Below is a small trained network, with its code and all its weights. Each question gives an input and a class and asks what happens when units are switched off, that is, made to give their printed mean instead of their output.

import numpy as np


def w(rows, s, z=0):
    codes = np.array(rows[::2]) - 128.0
    scale = np.full(codes.shape[1], s)
    scale[-1] = z or s
    return codes * scale


def f(y):
    return np.maximum(y, 0)


def log_softmax(a):
    a = a - a.max(-1, keepdims=True)
    return a - np.log(np.exp(a).sum(-1, keepdims=True))


def net(x, mask):
    res = np.array(x, float).reshape(1, 8) / 4 @ E
    y = f(res @ A[0][:, :-1].T + A[0][:, -1])
    res = res + np.where(mask, y, B[0][:, -1]) @ B[0][:, :-1]
    return log_softmax(res[-1] @ U[:, :-1].T + U[:, -1])


A, B = {}, {}
E = w([
[138,52,75,120,51,207,189,172],'x0',
[120,65,184,41,78,83,82,174],'x1',
[200,49,194,226,170,69,197,208],'x2',
[131,130,133,123,127,127,133,128],'x3',
[253,112,40,37,169,164,44,101],'x4',
[130,126,125,125,126,126,132,131],'x5',
[132,125,131,131,128,138,124,124],'x6',
[129,128,134,129,124,132,126,126],'x7',
],0.0063)
A[0] = w([
[19,189,101,75,86,174,82,72,12],'N1',
[84,90,172,46,59,82,80,162,52],'N2',
[82,212,175,107,165,56,76,89,91],'N3',
[102,84,75,116,16,223,200,159,37],'N4',
[103,190,43,215,140,178,154,89,59],'N5',
[3,146,188,164,85,120,172,130,2],'N6',
],0.011,0.0044)
B[0] = w([
[232,61,133,241,98,108,200,201,255],'N1',
[109,220,200,53,171,152,246,70,209],'N2',
[29,92,84,169,179,111,42,119,237],'N3',
[41,122,112,175,242,54,13,104,233],'N4',
[101,185,246,1,129,116,179,94,216],'N5',
[251,108,62,59,115,182,65,136,231],'N6',
],0.0099,0.0079)
U = w([
[45,118,111,160,188,90,59,114,27],'0',
[254,128,52,54,138,192,59,111,62],'1',
[181,89,185,230,134,94,209,200,90],'2',
[82,172,201,77,133,136,192,102,58],'3',
[87,133,111,137,101,142,124,132,255],'4',
[105,134,127,138,104,144,125,138,222],'5',
[106,136,123,144,117,131,120,127,194],'6',
],0.0083,0.0071)

Each question gives the input, the list of numbers given to net, and the class t.
The units are the neurons (one row each of A and B). Each row of codes is followed by its name. A weight is (code - 128) times the scale printed after its matrix; where a second scale follows, it is the last column's (A, B and U).
mask holds one flag per neuron, in row order. A switched-off neuron (its flag False) gives its mean, the last column of its row in B, instead of its output. The means were averaged over made-up inputs and are rounded, as every weight is.
A unit's drop is (log p(t) with every unit on - log p(t) with that unit switched off) / (log p(t) with every unit on - log p(t) with every unit switched off).
The circuit of an input: a set's keep is (log p(t) with only the set's units on - log p(t) with every unit switched off) / (log p(t) with every unit on - log p(t) with every unit switched off). Starting from all 6 units, units are removed one at a time, each time the one whose removal leaves the highest keep (on an exact tie, the one counted first), for as long as the keep stays at least 0.8.
circuit, biggest first: the units of the circuit, biggest drop first
unit that matters most: the unit with the biggest drop
top k neurons: the k neurons with the biggest drops, biggest first
drop of u: that unit's drop, to one decimal
input [-2,6,-5,-7,5,-7,-4,-4], class 5: unit that matters most	N6
input [8,6,-5,8,-6,0,2,-8], class 0: top 2 neurons	(N4 N5)
input [3,-7,4,-2,3,-3,5,5], class 3: top 2 neurons	(N5 N1)
input [-8,0,3,-6,-4,-5,5,8], class 0: top 2 neurons	(N3 N1)
input [7,8,-7,2,1,1,7,-3], class 3: top 2 neurons	(N2 N3)
input [-5,-7,5,-8,3,3,-2,-5], class 3: circuit, biggest first	(N1 N5)
input [8,-2,8,2,6,3,2,-5], class 0: top 3 neurons	(N4 N1 N6)
input [8,-5,7,-8,-8,-8,1,2], class 0: top 2 neurons	(N4 N1)
input [3,5,-1,-8,-5,-4,3,-1], class 1: top 3 neurons	(N6 N5 N3)
input [-1,4,-7,2,4,4,-2,-7], class 2: top 2 neurons	(N1 N6)
input [8,-8,4,0,-2,-6,5,0], class 0: top 3 neurons	(N4 N2 N1)
input [-4,-8,6,-6,-2,-6,7,5], class 3: top 2 neurons	(N5 N1)
input [-6,8,-6,7,1,3,0,4], class 3: top 3 neurons	(N2 N4 N6)
input [-8,2,6,-7,4,2,-7,-4], class 0: circuit, biggest first	(N3)
input [-1,-8,-2,4,3,-4,6,-8], class 3: top 2 neurons	(N5 N6)
input [8,-5,8,0,6,4,2,5], class 0: top 2 neurons	(N4 N1)
input [0,5,-5,-2,2,2,3,-2], class 2: circuit, biggest first	(N1 N6)
input [-5,1,6,-3,-5,6,5,7], class 4: circuit, biggest first	(N1 N6)
input [-5,-2,-8,8,-4,6,2,4], class 2: drop of N1	1.6
input [4,1,6,5,-3,-2,8,4], class 6: drop of N5	-0.1
input [1,0,-8,7,1,6,7,2], class 2: drop of N4	0.0
